Each row has a name. After each piece below comes the name of the row it's from. Each question is about the rows just above it.

<117>: [6.84 -3.71 2.04 -4.87 8.06 1.31 -4.26 -0.12]
<145>: [6.59 -3.96 1.26 -5.98 8.06 0.95 -4.14 -0.48]
<131>: [6.90 -3.67 2.04 -4.72 7.92 1.36 -4.26 -0.02]
<138>: [6.90 -3.67 2.04 -4.72 7.92 1.36 -2.67 0.60]
<16>: [6.78 -3.75 1.91 -5.03 8.06 1.27 -4.26 -0.17]
<97>: [7.34 -2.91 2.95 -2.99 4.35 1.99 -2.67 0.81]
find: [6.84 -3.71] => <117>
find: [-3.96 1.26 -5.98 8.06 0.95] => <145>
Where do [-2.99 4.35] appear? => <97>

<72>: [-4.09 -0.43 -3.21 0.37 2.21 0.68 0.58 -0.44]
<12>: [0.67 0.58 -0.44 0.37 2.21 2.26 0.53 -0.66]
<26>: [-0.43 -4.09 -3.21 0.37 2.21 2.26 1.66 -0.66]
find: [0.67 0.58 -0.44 0.37 2.21 2.26 0.53 -0.66] => <12>
[-0.43 -4.09] is in which row? => <26>
The row with [-0.43 -4.09 -3.21 0.37 2.21 2.26 1.66 -0.66] is => <26>
The row with [0.68 0.58 -0.44] is => <72>
[2.21 0.68] is in which row? => <72>
Where do [-3.21 0.37 2.21 2.26 1.66] appear? => <26>

<49>: [-0.78 -0.23 -0.05 -0.09 0.67 0.41 1.08 0.11 0.79 -2.73 0.55 1.26 1.75 0.21 -0.02 0.00 0.14 0.03 4.93 -0.17 1.09 0.94 -0.02 -0.05 0.23 -2.02 0.70 0.12 -1.99 0.21 -0.36 -0.63]
<178>: [-1.26 -0.07 -0.06 -0.14 0.83 -0.87 2.06 -0.01 -1.12 -1.36 1.30 -1.63 4.59 0.07 0.03 -0.39 0.34 -0.37 7.36 0.60 0.13 1.27 0.56 -0.37 -0.07 -0.49 0.41 -0.11 -2.45 0.53 -0.74 -0.68]
<113>: [-1.27 -0.02 -0.06 -0.11 0.80 -1.07 2.15 -0.03 -1.41 -0.99 1.34 -2.15 4.87 0.03 0.04 -0.44 0.36 -0.43 7.32 -0.49 -0.07 1.23 0.64 -0.41 -0.16 -0.14 0.33 -0.15 -2.41 0.55 -0.77 -0.64]
<159>: [-0.19 -0.15 0.03 -0.29 0.18 -0.22 -0.11 -0.14 -0.35 -0.06 0.42 0.26 0.38 0.08 -0.09 -0.06 0.13 -0.02 1.23 -0.20 1.25 0.35 0.04 -0.01 0.35 -0.21 0.07 0.03 0.11 0.08 -0.04 -0.11]
<50>: [-1.29 -0.06 -0.07 -0.12 0.84 -0.91 2.14 -0.01 -1.16 -1.36 1.32 -1.75 4.73 0.06 0.04 -0.40 0.35 -0.39 7.51 -0.47 0.13 1.28 0.58 -0.38 -0.10 -0.46 0.41 -0.12 -2.53 0.54 -0.76 -0.69]
<110>: [-0.06 -0.15 -0.01 -0.08 0.21 -0.04 0.33 -0.01 -0.02 -0.58 0.27 0.12 0.74 0.06 -0.02 -0.04 0.07 -0.03 1.65 -0.10 0.42 0.32 0.05 -0.04 0.10 -0.42 0.16 0.02 -0.52 0.09 -0.13 -0.18]
<98>: [0.16 -0.11 0.00 0.00 -0.01 0.68 -0.40 0.07 1.03 -0.97 -0.31 1.60 -1.25 0.10 -0.03 0.20 -0.09 0.21 -0.70 0.13 0.60 -0.06 -0.29 0.16 0.19 -0.98 0.21 0.13 0.05 -0.14 0.16 -0.04]
<194>: [-0.99 -0.08 -0.08 0.05 0.71 -0.03 1.75 0.15 0.16 -2.34 0.72 -0.17 3.10 0.11 0.06 -0.15 0.18 -0.15 5.93 -0.21 0.03 1.00 0.24 -0.21 -0.10 -1.38 0.59 0.00 -2.52 0.34 -0.56 -0.66]
<139>: [-0.70 -0.19 -0.05 -0.06 0.59 0.38 0.99 0.11 0.73 -2.46 0.47 1.10 1.57 0.18 -0.01 0.01 0.11 0.03 4.37 -0.14 0.88 0.83 -0.01 -0.04 0.18 -1.80 0.62 0.10 -1.81 0.18 -0.32 -0.57]
<115>: [-1.15 -0.10 -0.06 -0.14 0.78 -0.63 1.81 0.00 -0.76 -1.55 1.14 -1.06 3.95 0.10 0.01 -0.31 0.30 -0.29 6.74 -0.41 0.43 1.18 0.44 -0.30 0.00 -0.75 0.45 -0.06 -2.28 0.46 -0.65 -0.65]
<88>: [-0.94 -0.13 -0.08 0.06 0.72 0.27 1.61 0.18 0.62 -2.80 0.59 0.52 2.60 0.16 0.05 -0.06 0.14 -0.06 5.69 -0.15 0.26 0.98 0.12 -0.14 -0.03 -1.82 0.70 0.06 -2.54 0.28 -0.50 -0.69]
find: [0.13 0.60] => <98>
find: [-1.26 -0.07 -0.06 -0.14 0.83 -0.87 2.06 -0.01 -1.12 -1.36 1.30 -1.63 4.59 0.07 0.03 -0.39 0.34 -0.37 7.36 0.60 0.13 1.27 0.56 -0.37 -0.07 -0.49 0.41 -0.11 -2.45 0.53 -0.74 -0.68] => <178>
[1.18 0.44 -0.30 0.00 -0.75 0.45 -0.06 -2.28] is in which row? => <115>
find: [0.46 -0.65 -0.65] => <115>

<63>: [-3.13 -3.95 -2.94 4.61 7.09 -4.51 1.88 0.65 1.88 -3.85 -3.36 -2.01 3.22 6.89 -3.91 -3.91 -4.19 -4.05 -0.04 -1.12 4.64 -4.35 -3.85 4.74 -3.39 -4.31 -4.25 -4.24 -3.85 -3.83 6.25 -2.55]
<7>: [1.38 1.79 0.83 -4.91 -6.87 2.07 -2.39 -1.05 -2.39 1.43 0.99 1.00 -3.57 -6.70 1.49 1.71 1.76 1.62 -0.40 0.81 -4.71 2.08 1.43 -4.92 1.20 2.11 1.85 1.94 1.43 1.60 -6.15 0.69]
<84>: [-3.00 -6.50 -3.67 1.82 2.80 -6.17 0.89 0.50 0.89 -5.47 -5.30 -1.31 1.26 2.69 -5.78 -6.47 -5.79 -5.78 0.35 0.13 1.67 -6.67 -5.47 1.80 -4.15 -6.71 -4.25 -4.24 -5.47 -6.41 2.35 -5.40]
<141>: [-1.07 -3.95 -2.94 4.47 5.77 -1.68 2.21 0.81 2.21 -0.93 -0.39 -0.84 3.09 5.59 -0.97 -1.19 -1.30 -1.13 0.49 -0.53 3.79 -1.68 -0.93 4.24 -0.78 -1.74 -1.39 -1.49 -0.93 -1.03 5.08 -0.43]
<77>: [-3.13 -3.95 -2.94 4.61 7.09 -4.51 1.88 0.65 1.88 -3.85 -3.36 -2.01 3.22 6.89 -3.91 -3.91 -4.19 -4.05 -0.04 -1.12 4.64 -4.35 -3.85 4.74 -3.39 -4.31 -4.25 3.58 2.23 3.88 -5.49 3.55]
<91>: [-2.16 -6.40 -2.89 1.48 1.39 -5.60 0.86 0.30 0.86 -4.69 -4.51 -0.84 0.72 1.30 -5.06 -6.15 -5.08 -5.06 0.83 0.80 0.55 -6.53 -4.69 1.05 -3.30 -6.72 -5.79 -6.27 -4.69 -5.92 1.10 -5.31]
find: [-3.13 -3.95 -2.94 4.61 7.09 -4.51 1.88 0.65 1.88 -3.85 -3.36 -2.01 3.22 6.89 -3.91 -3.91 -4.19 -4.05 -0.04 -1.12 4.64 -4.35 -3.85 4.74 -3.39 -4.31 -4.25 -4.24 -3.85 -3.83 6.25 -2.55] => <63>
find: [-0.53 3.79 -1.68 -0.93 4.24 -0.78 -1.74 -1.39] => <141>

<101>: [-4.14 -0.60 -0.17 2.57 -1.53 5.84 0.53 0.31 3.44 0.47]
<39>: [5.84 -0.17 3.44 0.53 0.31 2.57 -0.60 -1.53 -4.14 -1.55]
<20>: [5.50 2.38 0.29 0.68 -6.96 0.49 -4.36 0.47 1.44 -2.37]
Where do [3.44 0.53 0.31 2.57 -0.60 -1.53] appear? => <39>
Which row holds [0.31 3.44 0.47]? => <101>
The row with [5.84 -0.17 3.44 0.53 0.31 2.57 -0.60 -1.53 -4.14] is => <39>
Which row holds [0.53 0.31 2.57]? => <39>
find: [2.57 -1.53 5.84] => <101>
find: [2.57 -0.60 -1.53 -4.14 -1.55] => <39>

<116>: [2.15 -5.83 7.86 0.73]
<51>: [2.39 2.14 -5.83 7.86]
<22>: [0.77 3.99 2.27 3.20]
<78>: [2.39 2.14 -5.83 -3.97]
find: [0.77 3.99 2.27] => <22>
[2.14 -5.83 7.86] is in which row? => <51>
find: [2.39 2.14 -5.83 7.86] => <51>
find: [2.27 3.20] => <22>
Where do [-5.83 -3.97] appear? => <78>

<118>: [0.88 6.30 6.01 0.99 -0.89 5.69 2.66 6.08 -0.28 7.13 -0.44 -1.27 -3.03 -1.27 -2.81 -0.44 5.06 6.84 -3.16 2.27 0.82 2.27 -1.75 -0.87 -0.59 2.88 6.55 -1.89 -2.44 -2.43 -2.16 1.25]
<135>: [4.66 0.04 -3.28 -2.27 2.05 -2.45 -0.95 -3.65 1.87 -3.44 -0.16 -0.80 2.92 -0.80 3.74 -0.16 -3.40 -3.51 1.21 -2.18 -1.17 -2.18 0.65 0.85 -0.75 -2.39 -3.58 1.06 3.37 0.84 0.94 -1.71]
<124>: [0.73 0.73 1.31 3.46 3.28 -4.23 0.48 2.91 -2.88 3.64 -0.43 -0.71 -4.84 -0.71 -4.97 -0.43 3.62 3.46 -3.74 2.29 1.04 2.29 -2.24 -1.70 -0.13 2.17 3.28 -2.68 -4.54 -2.92 -2.79 1.81]
<140>: [0.56 0.56 -0.94 -5.65 -5.35 1.84 0.52 -4.95 0.04 -5.94 0.60 1.76 2.36 1.76 1.84 0.60 -3.23 -5.65 3.00 -0.91 -0.21 -0.91 1.87 0.98 0.96 -1.69 -5.35 1.92 1.80 2.47 2.19 -0.08]
<69>: [-1.02 -1.02 0.88 6.29 6.01 0.99 -0.89 5.69 2.66 6.58 -0.41 -1.72 0.57 -1.72 1.40 -0.41 2.85 6.29 -1.13 0.32 -0.02 0.32 -0.66 0.20 -1.13 1.50 6.01 -0.36 1.23 -0.98 -0.68 -0.61]
<132>: [-1.15 -1.15 -1.39 -2.25 -2.28 3.59 -0.90 -2.21 2.82 -2.22 0.04 -0.61 3.92 -0.61 4.66 0.04 -3.28 -2.25 2.05 -2.45 -1.16 -2.45 1.14 1.21 -0.62 -2.19 -2.28 1.62 4.12 1.47 1.54 -2.13]
find: [4.66 0.04 -3.28 -2.25 2.05 -2.45] => <132>
[1.87 0.98] is in which row? => <140>
The row with [0.88 6.29 6.01 0.99 -0.89 5.69 2.66] is => <69>
Which row holds [-0.90 -2.21]? => <132>
find: [-2.19 -2.28 1.62] => <132>
[-1.72 1.40 -0.41 2.85 6.29 -1.13] is in which row? => <69>

<94>: [-0.07 -1.59 2.20 2.84 0.73 2.72 -2.12 0.63 1.93 2.09 -2.32 -3.12 1.24 0.42 -4.80 1.02 -2.77 1.39 0.38 -0.43 -2.18 -0.32 1.12 -2.31 -0.42 1.57 1.16 1.33 2.10 1.19 -0.02 0.60 1.43 -1.60 2.39 1.72 -0.31]
<48>: [-0.67 -1.59 2.20 2.84 0.73 2.72 -2.12 0.63 1.93 2.09 -2.32 -3.12 1.24 -1.80 -4.80 1.02 -2.77 1.39 0.38 -0.43 -2.18 -0.32 1.12 -2.31 -0.42 1.57 1.16 1.33 2.10 -1.20 -0.02 0.60 1.43 -1.60 2.39 1.72 -0.31]
<70>: [-0.07 -1.59 2.20 2.84 0.73 2.72 -2.12 0.63 1.93 2.09 -2.32 -3.12 1.24 0.42 -4.80 1.02 -2.77 1.39 0.38 -0.43 -2.18 -0.32 1.12 -2.31 -0.42 1.57 1.16 1.33 2.10 1.19 -0.02 0.60 1.43 -1.60 2.39 1.72 0.12]
The row with [-0.67 -1.59 2.20 2.84 0.73 2.72 -2.12 0.63 1.93 2.09 -2.32 -3.12 1.24 -1.80 -4.80 1.02 -2.77 1.39 0.38 -0.43 -2.18 -0.32 1.12 -2.31 -0.42 1.57 1.16 1.33 2.10 -1.20 -0.02 0.60 1.43 -1.60 2.39 1.72 -0.31] is => <48>
[-0.07 -1.59 2.20 2.84 0.73 2.72 -2.12 0.63 1.93 2.09 -2.32 -3.12 1.24 0.42 -4.80 1.02 -2.77 1.39 0.38 -0.43 -2.18 -0.32 1.12 -2.31 -0.42 1.57 1.16 1.33 2.10 1.19 -0.02 0.60 1.43 -1.60 2.39 1.72 -0.31] is in which row? => <94>
The row with [-0.07 -1.59 2.20 2.84 0.73 2.72 -2.12 0.63 1.93 2.09 -2.32 -3.12 1.24 0.42 -4.80 1.02 -2.77 1.39 0.38 -0.43 -2.18 -0.32 1.12 -2.31 -0.42 1.57 1.16 1.33 2.10 1.19 -0.02 0.60 1.43 -1.60 2.39 1.72 0.12] is => <70>

<41>: [-3.21 4.06 3.80 4.61]
<6>: [-3.21 6.27 0.51 2.00]
<62>: [3.79 4.61 3.80 4.06]
find: [3.80 4.06] => <62>
find: [4.61 3.80 4.06] => <62>
find: [3.80 4.61] => <41>
find: [0.51 2.00] => <6>
find: [3.79 4.61 3.80] => <62>

<52>: [1.03 -5.22 -2.18 -0.04 -0.42 -0.77 -0.36 -4.35 -2.41 -0.24 3.62 6.38 -2.23 0.51]
<15>: [-5.22 -3.33 2.80 0.68 1.30 0.31 0.32 1.03 6.83 -1.31 2.28 2.96 -1.29 -0.40]
<86>: [1.03 -5.22 0.68 -3.33 1.30 0.32 2.80 0.31 -2.18 -1.31 0.61 5.23 -1.45 -1.78]
<122>: [-5.22 -3.33 2.80 0.68 1.30 0.31 0.32 1.03 6.83 -2.28 2.28 2.96 -1.29 -0.40]
Where do [-2.23 0.51] appear? => <52>
find: [-5.22 -3.33 2.80 0.68 1.30 0.31 0.32 1.03 6.83 -2.28 2.28 2.96 -1.29 -0.40] => <122>
find: [-0.42 -0.77 -0.36 -4.35] => <52>
[1.03 -5.22 0.68 -3.33 1.30 0.32 2.80 0.31 -2.18 -1.31 0.61 5.23 -1.45 -1.78] is in which row? => <86>

<29>: [1.04 5.22 1.71 4.14 0.82 -0.78 -1.01]
<36>: [4.64 1.81 1.82 -1.15 0.44 -1.77 0.72]
<107>: [0.16 0.78 2.72 -2.41 -1.17 3.11 3.15]
<128>: [2.44 1.18 -0.22 -0.85 1.59 -1.32 3.98]
<171>: [5.82 -0.62 2.46 -0.68 -1.77 0.72 0.44]
<11>: [1.46 3.97 -0.89 -3.20 0.13 -0.14 2.54]
<175>: [2.88 1.60 -1.17 -1.77 0.44 -1.15 5.00]
<144>: [0.81 2.90 -2.29 -1.81 0.93 -2.49 2.98]
<188>: [-0.34 0.93 -2.23 0.89 1.37 -2.31 -0.35]
find: [-1.77 0.44 -1.15] => <175>
Where do [2.88 1.60 -1.17] appear? => <175>
find: [0.44 -1.77 0.72] => <36>
The row with [3.97 -0.89 -3.20 0.13] is => <11>

<56>: [-0.14 -1.45 2.97 0.20 0.16 0.22 0.08 0.00 -0.40]
<5>: [3.80 2.97 -1.45 3.76 -1.62 1.68 1.57 1.30 2.25]
<21>: [-0.17 1.64 -0.12 3.37 0.38 0.85 1.67 0.11 0.43]
<174>: [0.21 -0.36 0.46 0.08 0.48 -0.54 0.20 0.75 0.75]
<151>: [0.00 1.91 -0.01 1.57 2.05 -1.58 0.96 -0.53 0.89]
<32>: [2.97 -0.82 -0.68 -1.81 -1.62 -0.28 -0.24 0.58 -0.61]
<46>: [-3.14 -0.97 -6.76 2.12 0.13 -0.87 1.84 0.14 1.95]
<14>: [-0.67 -1.17 0.51 -0.88 -1.11 1.74 -0.28 -0.18 0.07]
[2.97 -1.45] is in which row? => <5>
The row with [1.84 0.14 1.95] is => <46>

<57>: [2.68 4.38 -5.15 2.69 -1.17 -2.47 1.36 3.92 4.18 1.27 2.69 -3.78 1.29 -0.80 -1.08 2.52 -5.04 3.80 -1.63 -5.27 -4.28 2.80 4.47 1.40 -2.29 1.36 3.27 0.72 -3.01 -1.84 0.16 -3.33 3.14 -0.91 -0.90 1.87 -1.75 -1.21]
<34>: [1.06 3.40 2.37 0.11 4.15 5.11 -4.51 -3.53 0.20 3.48 3.45 1.10 4.83 -2.07 0.85 -4.78 -3.71 -1.93 2.71 4.09 -3.22 4.89 4.64 0.94 -1.99 2.92 -5.08 -5.77 5.48 -2.30 -5.37 -3.13 0.45 2.44 -0.45 -0.53 -2.63 -1.12]
<13>: [0.59 2.28 1.07 3.40 0.50 -3.86 -4.70 -2.92 -3.26 4.19 4.71 -0.77 3.76 -2.26 -0.08 5.59 -1.02 2.27 4.79 -1.27 -3.41 -4.96 -0.03 -2.91 3.08 2.58 -3.33 5.60 -1.54 -1.94 4.75 -4.73 4.94 -2.25 2.91 3.36 1.55 -0.99]
<99>: [3.49 5.06 5.44 -2.55 -4.30 -3.15 -1.80 5.52 0.31 0.29 0.97 2.83 -3.86 -2.86 -1.43 -3.04 1.07 -2.92 1.73 -3.14 -2.85 -4.17 0.88 3.80 0.45 -1.94 2.60 0.10 -3.99 5.55 5.37 1.43 1.02 1.60 4.04 -1.06 1.27 -4.43]
<133>: [3.04 0.35 0.91 -0.04 0.29 -4.24 -2.20 3.74 2.88 3.98 5.63 2.13 0.96 -1.36 5.69 5.29 -1.40 5.58 0.86 -4.27 -4.60 1.36 -5.14 -5.57 -0.64 5.10 -4.68 -5.71 5.77 -4.57 -4.11 -5.05 -1.86 -2.44 -2.45 0.29 0.04 5.69]
<65>: [3.53 -4.45 -0.80 -1.22 5.18 -3.64 -0.87 -2.85 -0.62 -5.07 -4.56 -4.00 -4.18 -5.05 2.35 4.08 5.64 1.45 0.89 1.36 -4.60 -5.14 -4.27 5.49 -3.18 -4.24 4.46 -3.06 -5.77 -5.65 0.54 5.71 1.47 2.87 -4.71 5.09 1.65 -2.72]
<168>: [1.34 -3.40 1.90 -4.84 1.20 4.71 1.90 3.80 -1.29 -0.68 4.31 -4.87 -0.86 0.42 1.81 5.00 -2.93 4.13 -3.60 3.72 5.24 -5.82 -1.10 -5.24 -2.13 -3.32 -4.27 -2.33 5.78 4.94 -4.80 -1.01 -3.84 -0.40 -0.49 -2.46 -4.83 2.52]
find: [1.07 3.40] => <13>
find: [-4.27 -4.60 1.36 -5.14] => <133>

<93>: [0.18 -1.18 1.13 0.82 0.47 -0.02 0.07 -0.02 -0.67 -1.02 -0.36 -0.10 0.83 0.26 0.00 -0.07 0.01 -0.11 -0.09 0.02 0.16 -0.13 -1.39 -0.10 -0.07 0.13]
<81>: [0.20 1.71 0.66 0.39 0.09 0.36 0.21 0.22 0.49 1.02 6.43 1.77 0.24 0.07 -0.08 1.01 0.40 0.84 1.01 0.14 0.09 0.26 1.42 0.49 0.24 0.57]
<68>: [0.60 -2.11 2.63 0.47 0.65 0.19 -0.21 0.11 -1.46 -1.73 3.15 0.89 0.65 0.44 -0.03 0.51 0.27 0.40 0.52 -0.08 0.18 0.42 -1.88 0.17 0.19 0.40]
The row with [-0.08 0.18 0.42] is => <68>
Where do [2.63 0.47] appear? => <68>
find: [0.07 -0.08 1.01 0.40 0.84 1.01 0.14 0.09] => <81>
The row with [0.24 0.07 -0.08 1.01 0.40 0.84] is => <81>
find: [1.01 0.40] => <81>
The row with [0.09 0.36 0.21 0.22 0.49 1.02 6.43 1.77] is => <81>

<27>: [-7.22 1.89 -1.68 -1.94 6.10 5.97 5.73 5.70 3.48 -2.37 -0.53 0.73]
<71>: [-0.35 -1.44 -0.82 -1.97 0.35 0.21 -1.48 -0.31 0.02 -0.75 -0.02 -1.68]
<55>: [2.34 -0.83 -1.21 -1.94 6.10 5.97 5.73 -3.13 1.29 -2.20 -1.50 6.61]
<127>: [-0.41 2.49 -0.86 -2.62 3.97 -0.78 -0.93 -0.70 2.31 -0.83 -1.21 5.09]
<96>: [-0.41 2.49 -0.86 -2.62 3.97 -0.78 -0.93 -0.70 2.31 0.24 -1.21 5.09]
find: [5.73 -3.13 1.29 -2.20] => <55>
Where do [5.73 5.70 3.48 -2.37] appear? => <27>
[-0.41 2.49 -0.86 -2.62 3.97 -0.78 -0.93 -0.70 2.31 -0.83 -1.21 5.09] is in which row? => <127>
Which row holds [2.31 -0.83 -1.21]? => <127>
Which row holds [2.34 -0.83 -1.21 -1.94 6.10 5.97 5.73 -3.13 1.29 -2.20 -1.50 6.61]? => <55>

<79>: [-4.17 1.28 2.57 -3.42 -0.16 -1.06 -2.06 1.22]
<35>: [-4.17 1.28 2.57 -3.42 -0.16 -1.06 -2.06 0.86]
<54>: [-2.37 1.28 2.57 -2.06 0.86 -0.16 -1.06 -3.42]
find: [-4.17 1.28 2.57 -3.42 -0.16 -1.06 -2.06 1.22] => <79>
find: [-4.17 1.28 2.57 -3.42 -0.16 -1.06 -2.06 0.86] => <35>
find: [-2.37 1.28 2.57 -2.06 0.86 -0.16 -1.06 -3.42] => <54>
find: [-3.42 -0.16 -1.06 -2.06 0.86] => <35>
find: [2.57 -2.06 0.86 -0.16 -1.06 -3.42] => <54>

